Each row is followed by its class; each block has classes of its own.
[-18  -9 -46  49  12  33  12 -22  48 -47  10  18 -51 -17 -23  12 -36 -25
  18  16   9  28 -17   8  13 -32 -32  -1  37  20   6  71]
q245
[ -6 -11  -8   6   4 -14 -38 -11 -34 -41 -46  -8   2   2 -44   1  13 -29
   4  -8  31 -32   5  58 -32   6   5   8 -11 -26  16 -24]
q51
[ -2 -50 -34  -2  25   7  32 -25   3  -8 -20 -17  17 -12   2  -5 -11  18
  37   5  -8  -1  -4 -15   8 -27 -55  25  22  -6  -3 -10]
q248
[ -8  46 -64  -2 -27 -35 -10  16  37 -46  34  -7 -46  36 -64  -6  24 -10
  42 -47  -6  44  -8  28 -11  76  18 -45  18  62  -1  81]
q177
[-28 -60 -17  13  25  73  86 -20  -7  11  -1  15 -21  -9  24  -4 -59  38
  18  19  -7  12  11 -56 -26 -62 -66 -14  56 -23 -12  14]
q245
[  4  85 -42 -40 -33  -4  24 -25  76 -60 -23  30  -8  56 -48   0 -28  -2
  18 -31  18  16 -38  10  18  15 -19  19   0  28  -4  23]
q94
[ -3  26  26   7 -25   6   2  13  27   8 -45   7   5 -28 -38  -2 -37  -6
 -38  10  26 -22 -12  28  41 -23 -50  68 -23 -12 -20 -29]
q51
[-19  -3 -42  26 -19  27  29 -19  56 -13   5  60  -8  18 -24   9 -59  23
 -17  16  20   7  -4  10  17 -17 -25  -9  22  27  14  14]
q177
[  8  31  -9 -18 -26 -11   0  -7  16 -12 -29  10  -8 -10 -60  14 -17   4
 -41 -18  10 -16   4  45 -15  18 -19  23 -22 -35 -14 -24]
q177
[-10   7 -30  16 -27  12   8   7  34 -21   0  38 -24   4 -35   0 -45  -6
   9  10  46  -3  -2  20   7   1 -10 -27  35   7  20  32]
q51
[ 10 -84  -4 -18  52 -20  18   1 -30   6  10  -5  42  15  -4 -16  35   5
  71  17  15  -1 -12 -25  18 -12 -71   0  44 -41 -15 -13]
q148
[  4  29  -1 -19 -10   4   2 -21  -1   6 -34  -2   0 -16 -60  14 -16   1
 -51  -3  11 -13   8  57   4  -1   7  24  -9 -14  -8 -15]
q148
[-11  34 -17 -41 -20 -18   3  25  22 -30  -3   9   6  17 -47   9   1  -8
 -33 -18  -2  11 -13  11 -15  13  -2   7 -14  -7  -9  -8]
q594
[ 19  39  14 -17  -7 -42  -1 -32  16  -6 -56  -7 -38 -20   8  -9  14  42
   8 -16 -27   7   3   8  12  -1   7  31  27   7  -9  24]
q594
[-14   0 -39  16   9  15  26 -15  45 -24   4  27  -9  -3 -34  14 -31   7
  22   6  12   6 -18  11   9 -16 -34   1  35  -1   4  35]
q248
[ 15 -31   9 -26  27 -36  14   7 -11   3 -31 -62  38   8  13 -10  24  31
  37 -16 -35   2  -6 -21   4  -2 -46  48   7 -17 -27 -29]
q114
[  1 -46 -40  12  26  21  24 -48  13  -6  10  19   9 -15 -19  -3 -35  35
  -1  26  14  20  11  -7   1 -25  13  -4  40  38  23   7]
q594
[ -3 -75 -40  10  29   9  24 -24  10  -8 -36  -5  11 -14   6   2 -12  17
  33  16  -2  -9  -5  -4  12 -23 -58  20  39  -7   5  -8]
q248
[  2 -16 -45 -28   4  -6  31 -37 -25 -16 -45 -21  16  -3 -30 -16 -31  19
   0 -19  -2 -16   5   6 -12 -15 -54  22  27 -23 -32 -14]
q114
[ 14  35  12 -39 -25 -26 -11  15  12  -2 -36 -13   3   8 -57  15   3   1
 -28 -29  10 -22  -8  58 -21  47   6  12  -3 -32 -12 -21]
q114
[  33  -63    4    9  -15   71  -54 -111   -5   30  -45    4   10  -58
   20  -17   37   16   32   49   38  -35   -6   62   88  -38  -39   12
    1  -12   32    8]
q148
[ 25 -13  33  -6  43 -29  -2  -8 -43  21 -25 -33  28 -20 -14  16  19 -11
  -3  14 -26 -17   8 -13  -3 -20 -19  49 -20 -34 -29 -35]
q148
[ -7  -6 -34  12  -4   7  39 -15  34  -6  10  28 -15   0 -16   3 -43   5
  29  16  14  -3  -4  -9   4 -15 -34 -10  39  -3   8  24]
q248
[-22 -15 -36   1 -25  15  31 -22 -28 -45 -63 -31   5 -17  25   2 -29  -7
 -17  -7 -30   7  15  12 -58  -2 -38  30  -2 -24  18 -10]
q114
[ -5  -7 -35   8  -5  12  23 -16  37 -13 -15  31 -20   9   1   3 -40   4
   9   8  20 -10  -6   2   8 -12 -30  -8  17   3  -1  28]
q94
[  1 -53 -34 -14  34  18  28 -33 -18  -2 -28 -28  14 -10 -10  -3  -8  19
  23   5  -9   3   5  -6  14 -27 -45  22  20   1 -15  -7]
q148
[  0 -56 -19 -15  24   8  27 -12  19  -2 -21  -6   9  -4 -19   4 -15  32
  15  12  -2   5  -5 -19   1 -15 -40  25  19   2 -10 -19]
q594
[ -1  49 -34 -12 -27 -17   0 -39 -12   4   4  16   5   2 -93 -12 -24  14
 -60 -11   6 -14  28  -6   6 -39   3  32 -32  26 -54 -34]
q177
[ -8 -49 -26   0  27  10  21 -22 -10 -17 -32 -24  28  -2  -5   3  -5  21
  24  -4 -20   4  -5 -11 -11 -18 -51  33  16   0 -16  -8]
q114
[ -24   33    2   27   26   21   19  -34    0  -90  -80 -106  -62  -31
   -7   -7   -1  -36   54  -24  -50   27  -57  -20  -31  -12  -96  114
   15  -40  -52   45]
q114
[ -9  20  12   4 -14   5  -5   1  -7 -15 -46  13   7 -23 -44   8 -28   0
 -64   3  15 -16  -4  28  17 -52 -29  40  -1 -45  -3 -34]
q51
[ 11  41  -1 -39 -25 -13  -6  -7  -3  -4 -42 -10  -6  -4 -67  20  -9 -13
 -41 -19   6 -16   5  57 -10  30  -1  19 -18 -27  -9 -20]
q148
[-14  -8 -29  33  -8  16 -20 -11   5  -6   1   8 -29   2 -29  20 -34 -13
  -5 -11  19  -4  -1  44 -14  60 -15 -47  10   3  17  59]
q94
[-15  -5 -13  18  -6  10   7  -4  26 -11  -6  17 -11  10 -31  13 -21   5
  13   2  13  -4 -12  24 -12  14 -20  -8  32  -1   0  31]
q114
[-10 -34 -14  45   0  52  21  -7  67   3   5  24 -44 -11 -57  23 -41  -1
  26  26  32  10 -28  22   3  29 -25  -8  64  30   4  59]
q114
[-17  -6 -23  17 -14  16  16  -4  38 -15 -12  38 -17   3 -19  16 -37   1
   3   8  17  -8 -11  23  -8   0 -23  -9  32   1   3  31]
q114
[  2 -23 -20  29  25 -21  22  -7  12 -24   1  20 -23  -2 -13   4 -18   4
  28  10  -2   5  -8 -23  -4 -19 -51   5  41 -31 -13  21]
q177
[   4  -16  -54  -14    3  -37    3   57   15 -104   -4  -37  -47   -1
   -1   12   26 -109   57  -10    5    8  -18   31  -74   35  -30  -15
   -8  -73   15   34]
q245
[ -1 -76 -30  -4  34   3  15 -37  -7  -6 -29   2  20 -12   2  -3 -11  35
  18  11  -9   6   2 -15  13 -25 -49  20  24  10   2 -15]
q594
[-15 -19 -30  30   3  21  22   1  -6 -21   8  54   9  -1 -22   1 -57 -24
   3  24  43  -2  -1  -2  -8  -9 -30 -28  39  -5  22  23]
q51
[ -7  16 -38  19 -27  -4  15   2  29  -6   6  32 -31   9 -43   7 -45  -2
 -22   4  15  -4   7  19 -10  22 -10 -27  20   3  -3  27]
q177
[ -3 -15 -20  22  76  -8  37 -17 -35 -34  48 -58 -45   4 -34   0   3  -8
 110 -30 -46  40 -22 -61 -28 -10 -46 -12  52   5 -39  76]
q114
[ 11  23   8 -23 -10 -12   0  -9  17   4 -47 -20  -4 -12 -48  18  -8  11
 -12 -16  -3 -23  -7  25  -3  18 -27  39  -4 -32 -18 -26]
q248
[  0   1 -30   4  -8  21  18 -18  51  -7 -13  27 -13   1   2   5 -39  20
   2   3  27  -3  -6  19  15   3 -12 -10  16  12   9  32]
q94
[ -3 -25 -27  -4  14  13  23 -25 -17 -23 -23 -25  23  -2 -18 -13 -24  25
  28  -7   2  17   7 -30   2 -24 -42  29  17  12   1 -15]
q51
[-11 -49 -17  10  38  -1  20  -6 -17 -18 -18 -19  18   5   2   3   1   6
  35   2 -20  -4  -8 -16 -18 -27 -49  22  17 -14 -22   0]
q114
[ 12  41   1 -27 -21  -5  -2  -8  25  -2 -40  -6   1   0 -38   9 -16   7
 -39 -20  17 -19  -2  47  -4  22   0  26 -27 -21  -9 -17]
q94
[ 21 -54   1 -33  35  -6   6  -7 -20  15 -19 -51  50   4  11  -4  25  25
  36  -4  -4   3   0  23  14  30 -23  10   6 -13  15 -25]
q148
[ 40   1 -34  -3 -11 -44  -9 -21  -7  -8  19 -52   8  32 -31 -14   1 -13
  25   4  -2   2  20  17 -14  53  34 -20  -8  22  33 -21]
q177
[  0  34   8 -33 -16  -5  -8  11  -3   1 -22  -7   2  -7 -50  22   3 -10
 -40 -15   3 -10   1  47  -8  18   0  13 -24 -31 -11 -13]
q148
[ -3 -64 -20 -16  14  31  11 -37  41  23 -19  -7  53  12 -24   1   4 102
   3  12  -8  29   2 -22  36 -19 -20  28  29  51   3 -24]
q594
[ -1 -30 -61   3  10 -12  37 -33 -18 -43  -6 -36 -11   2 -38 -11 -12  14
   7 -11 -20  21  22  11 -33 -25 -16   8  11  -8  14 -19]
q177
[ -4  -9 -41  -7 -14  13  22 -21  46 -10 -10  49   6  28 -12  -6 -43  17
  11   6  43 -19 -11  22  21  -3 -41 -22  22 -10   6  17]
q94
[ 68 -63 -11 -15  -3 -18   5 -47   3  25 -42 -32  -4 -27 -12  -6 -16  21
  19  21  16 -28  20  31  15  29 -25  10  20 -34  28 -51]
q177
[ -4   4 -27  16   5   7  15  -8   8 -22   5  14 -17  -1 -43   1 -48   0
  17  -1  30   5   0   5   3  -7 -12 -15  35   8  10  25]
q51
[  1 -58 -20   5  50   8  20 -29 -17 -11 -23 -25  24 -10 -14   9  -5  24
  34  -6 -20   7  -4 -16  -9 -19 -45  30  24   3 -18  -5]
q114
[  2 -57 -30  -7  29  15  26 -27   1 -23 -20 -15  22   0  -2  -9  -6  13
  30   6  -1  15  -1 -23   1 -32 -57  29  23  -7  -6 -16]
q245
[-16 -55 -11  33  62 -10  -3   5 -39  -4  73   2  28  29 -48 -15  20 -11
  34   7  31   1 -12  34 -17   2  24 -59  56  -3  14  23]
q114
[ -1 -44 -26   4  22  10  23 -17 -22 -20 -13 -33  16  -5 -10 -20 -15  18
  41   2   9  13   4 -25   3 -24 -41  16  30   0   5  -8]
q51
[ 11 -23 -39  -2  -9   9  10 -42   1 -15 -14 -20  10 -11  -1 -19   0  23
  29  -6   4  19  14   3  -9  32 -15  13   4  28  12   4]
q177
[-18  -9 -23  29  -5  23   9 -17  39 -13   5  32 -28   3 -47  19 -39  10
   3   8  24  -1 -10  31  -6  -5  -7 -16  41  11   8  36]
q114

Next block, with new classes.
[-16  67  16   3  -3 -41 -23   2  12  16  12 -29  14  -6  19 -17 -16  20
 -27   7  -9  -5 -29  -7  28  -8   2   7 -24   1  -6  25]
q780
[ 98 -11 -23  -6  21 -11  32  53  26 -13  47   9  20  25 -59 -43 -17  18
 -40 -26  23   4 -25  70  30  -4 -32  24  25   0  -3  19]
q780
[-16  55  -7  -5 -31 -44  -2  -4  42  23   0 -18  26  -1   4 -30   4  24
  -1  -8  18  16   1  -3  12  17   4  19 -18  -8 -17  35]
q206
[ 74   0 -10  -8  29 -19  18  30   7  -9  32   2  21  -2 -46 -22 -27 -15
 -32 -20  14  -1 -13  36  34   5 -27  30  -2  -4  10  27]
q872
[ 85  -8 -22   5  11 -24  45  49  43 -15  40   5  33  23 -43 -66 -16  26
 -25 -20  25  11 -12  68  21   4 -32  25  23   6  -2  19]
q206
[ 90 -15  -5   0  12 -24  36  50  30 -12  41  -2  27  18 -57 -56 -20  20
 -21 -25  26   7 -16  66  19 -13 -35  22  22   5  -2  22]
q168
[ 84  -8 -21   3  14 -24  39  48  44 -20  38   9  31  27 -42 -58 -12  24
 -25 -17  31  12 -15  73  25   5 -41  26  23   4  -1  16]
q206
[ -5  48  13  -9 -31 -44  -4   0  32  29  -3 -24  23   0 -20 -24  -3  22
  -9 -12  19  11 -11  -6   8   3   7  13 -10   0 -19  29]
q168
[-16  82   6 -26 -15 -37 -18   5  38  39  11 -11  11  15  30  21  29  13
 -33  14  37   0 -38  13  35   6 -21 -15 -17  -2 -15   7]
q780
[  5  57 -11   4 -24 -54   5  -1  35  37   9 -23  27  -1  -7 -24   0  25
 -14  -2  16   6  -7  -1  13   7  13  28  -6   0 -24  27]
q872
[-18  53  18   6 -19 -45  -9   3  24  22   7 -39  20  -7  12 -29 -16  30
 -10  -1   0  -4 -19 -10  18 -11  -5   1 -25   0  -6  22]
q168
[ 60   7 -29  -8  27   1  42  17  25 -19  38   6  35   3 -29 -31 -11 -13
 -19 -19  18   8 -18  56  41  13 -41  23   8   0   0  27]
q206
[104 -26   4 -29  20 -38  35  50  20 -22  17  -1  19  16 -54 -39  -8   7
 -38 -36  13   4  -1  70  13   1 -33  19  28 -17  10  27]
q168
[-30  83 -16   3   4 -28   2  14  31  64  26 -20  35   2   0 -16  12  39
 -12   7  35 -14 -10  -1   9  -6   3   8 -29   0 -23  10]
q395
[-21  67   8   8 -13 -50 -11  -3  33  11  10 -27  26  -5  31 -20  -6  25
 -12  10   4   0 -15  -4  28   1 -13   8 -26  -3  -6  19]
q206
[-24  89   0 -12 -12 -47 -16   0  36  40   8 -14  17   2  38   0  34  12
 -22  21  39  -3 -31  20  29   6 -22  -7 -22  -8 -28  16]
q261
[-40  82 -14   4 -19 -33  -1  18  59  48  19 -17  36  16  19 -27   9  52
  -2   7  46  -5 -15   1   4   5  -8   3 -20   2 -21  15]
q206
[ -3  61   9  13  -3 -51  -8   6  26  13  19 -33  22  -2  16 -27 -11  28
 -22   3   3  -8 -14 -13  21  -4  -5  18 -22  -2  -6  23]
q872
[-15  65 -21  -1 -13 -37  -1  19  33  46  21  -8  30   7   5  -3  10  49
 -10  19  48  -8 -12  -3  13  -6  -5   1 -27 -17 -26  20]
q709
[ -4  66   5  19  -8 -54  -7  -1  23  14  19 -37  25  -8  18 -27 -15  26
 -14   6  -1  -7 -16 -18  21  -8   1  22 -25  -3  -9  25]
q872
[ 84   0 -24 -20  52  -7  26  29   9 -74  34   0  31  29 -40  -5  18   9
 -31 -23  26  -3 -21  60  29  -4 -56  21  13 -28   0  26]
q780
[ 98 -12 -21   8  13 -36  36  56  36  -7  40   2  28  23 -53 -50 -19  27
 -29 -20  32   4 -10  63  20  -5 -30  28  21   1  -3  18]
q872
[-27  67   8  16 -10 -42 -14  -2  38  13  11 -26  27  -5  32 -22  -9  24
 -13  19   4   2 -17  -8  28   0  -7  11 -25   0 -13  16]
q206
[-23  90   3 -27  -8 -37 -22   4  32  51  14 -11  13  13  35  21  26   8
 -36  19  34  -4 -37  20  39   3 -20 -17 -21  -5 -12  15]
q780
[ 82  -8 -22  -5  45 -22  29  24   3 -82  18  -1  30  14 -38 -29   9   8
 -17 -19  22   1 -23  62  21  -2 -52  29   7 -25  -3  24]
q261
[ -1  44   3  -6 -30 -41   5   2  35  27   3 -26  25  -2 -21 -31   1  27
  -4 -15  18  10  -6  -2   7   4   4  14  -7  -2 -23  32]
q168
[-18  81  10 -10 -12 -51 -25   9  45  44  14 -16  14  12  35  11  22  10
 -32  26  42  -3 -25   7  38   4 -25 -10 -28  -4 -14  11]
q872
[ 93  -4 -20   9  17 -25  41  53  27  -1  39   2  28  17 -45 -60 -22  31
 -26 -32  31  -1 -26  75  14  -9 -36  28  23   7  -3  16]
q261
[ 82  -6 -19  -8  42 -14  31  29  10 -63  29  -6  30  24 -34 -31   7   9
 -18 -25  13   2 -13  55  19  -3 -49  27  14 -27  -7  32]
q188
[ -2  63  11   8  -6 -51  -5   6  17  12  16 -24  16   0  23 -29   1  17
 -20  14  -5  -1 -24   5  30  -5 -15   7 -14  -2 -18  20]
q188
[ 87  -8 -22  -9  47 -20  30  32  16 -71  28  -5  32  24 -43 -22   8  11
 -25 -24  27  -2  -8  48  19   3 -48  29   7 -24   3  25]
q872
[108 -21   2 -23  22 -35  30  47  22 -31  16   6   9  31 -31 -21  -5  18
 -37 -32  25   7 -12  61  20   8 -47  19  16 -20  15  18]
q709
[-17  87 -17   3  -9 -41   1  25  41  54  25 -17  35  13  -5 -17  15  40
 -13   3  51 -14 -12  -5   6   3  -9  11 -22  -5 -19  20]
q872
[  2  46  -1   1 -24 -46  -1   7  31  26   9 -19  20   4   3 -32   6  31
  -9  -1  10  10  -6  -2   6   2   9  23   0  -7 -32  26]
q188
[-31  94   3 -19  -4 -40 -12  -8  34  49  14 -22  17  10  28   4  32  13
 -22  12  34  -4 -23   9  33   6 -21 -10 -36  -2 -15  11]
q395
[108 -12  -3 -22  33 -40  44  38  19 -30  24  -2  17  25 -44 -43   9  10
 -42 -32  14   7  -5  67  19   5 -35  25  18 -11   8  12]
q395
[-37  82 -18   3 -16 -37   5  11  52  46  20 -17  40  14  13 -25   9  51
   0   6  41  -5 -15   5   5   5  -6  10 -13   4 -21  16]
q206
[-33  87  -5 -15 -17 -38  -9  -5  55  34  14  -8  21  13  43   6  35   7
 -13  25  43   8 -27  20  38  17 -31  -7 -20   0 -19   9]
q206
[103 -18  -2 -21  24 -36  34  51  22 -34  23   4  11  32 -28 -29  -1  30
 -35 -30  28   3 -10  60  18   5 -51  14  13 -19  15  17]
q709
[ 70  10 -21  -9  35 -15  31  19  -5 -22  32   2  29 -14 -41 -27 -15 -16
 -18 -25  12  -3 -18  49  29   0 -32  36   5 -11  -5  33]
q261
[-32  86  -2 -21 -15 -36 -14   3  53  52   9  -4  21  15  35  11  31   9
 -26  20  47   4 -23  23  39  20 -33 -16 -22   0 -12   9]
q206
[ 94  -2 -19  -4  28 -23  45  40  23  -2  45  -1  30  20 -61 -55 -12  19
 -32 -30  24   3 -13  64  21  -6 -24  28  15   4  -3  17]
q395
[-21  70  14  13 -15 -49 -15   0  38   9  12 -29  24   4  29 -27  -8  31
  -9   5   9   2 -20  -9  24   0 -16  12 -27   2  -3  18]
q206
[-16  71 -14   3  -3 -36   0  30  44  56  27 -13  32   4  16  -3  13  42
 -19  17  49 -18 -10  -8   3  -6  -1   5 -17  -3 -19   1]
q872
[ 61   0  -9 -19  25  -7  29  20   1 -15  33  -4  29  -6 -50 -26 -17 -14
 -17 -28  15   1 -13  40  29  -3 -33  20   2  -5   5  36]
q168
[ 78  -4 -20  -8  47 -17  19  25  -1 -78  13  -1  31  14 -40 -18  11   4
 -18 -23  28   1 -20  56  18  -3 -52  26  -5 -32   3  27]
q261
[ -5  57  -5   5 -26 -47  -6  -6  29  31  -4 -21  23  -8  -5 -26  -3  24
 -10  -7  17   8 -17   3  13   5   7  27 -11  -5 -31  29]
q261
[ 98  -9 -20   8  21 -35  34  55  31  -9  48   3  28  20 -48 -50 -17  23
 -32 -17  30   1  -9  66  23  -8 -33  31  20   1   0  21]
q872
[ -4  68   6  25 -11 -50 -13  -3  24  24   7 -35  27 -11  20 -22 -12  29
 -20   5   2  -6 -28   2  28 -11 -10  19 -18  -5 -21  20]
q261
[ 69  13 -21  -3  34 -10  22  20   3  -8  39   3  31 -11 -38 -24 -18 -12
 -23 -22  17  -4 -19  55  36  -3 -36  34   8  -6  -8  32]
q261
[ 76  -1 -22  -3  28  -7  26  21   4 -13  31   8  25   3 -41 -10 -19  -7
 -20 -18  23   5 -16  44  40   1 -41  33  -3 -16   2  33]
q709
[ -7  59   1   1 -18 -39   0 -10  31  39   4 -27  21   0 -10 -31   1  21
 -11 -13  11  12  -8  -6  14   7  13  23 -23   2 -22  25]
q395
[ 92 -10 -19   7  13 -23  40  52  26 -14  43   0  23  25 -41 -60 -17  22
 -22 -22  18   6 -20  64  22  -9 -37  27  23  -4  -9  22]
q188
[105 -11 -18   8  21 -25  37  57  34 -11  53   3  26  21 -52 -56 -17  20
 -36 -23  31   2  -9  56  22  -5 -32  33  19   0   0  20]
q872
[-19  89   2  -4 -18 -44 -16   6  52  46  16 -18  16  11  27   8  20   8
 -23  23  41  -2 -29   2  34   8 -18  -3 -24  -2 -25  10]
q872
[105 -11  -2 -29  27 -31  30  48  18 -37  29   2  12  28 -39 -25  -2  16
 -45 -37  15   0 -19  65  22   1 -41  16  26 -11  13  16]
q780
[-10  66  17   2  -5 -45 -25   0  14   6  14 -29  13  -4  20  -9  -9  21
 -26   6  -6  -4 -28 -10  32  -8  -6   7 -25  -2  -6  21]
q780
[-34  83  -5 -17 -23 -33  -5  -2  57  38  10 -11  18  13  41  -4  28  11
 -17  21  37   8 -28  14  34  21 -23 -11 -22   0 -18  10]
q206
[-30  86 -18  -4  -3 -31   6  11  32  58  23 -22  31  10   0 -21  15  41
  -8   0  37 -14 -14   1   8  -1  -3   3 -32  -2 -19  13]
q395
[114 -25  -3 -14  23 -33  38  53  33 -36  25   1  11  26 -41 -40  -6   8
 -43 -32  20   5  -9  58  21  12 -41  23  21  -9  11  13]
q872
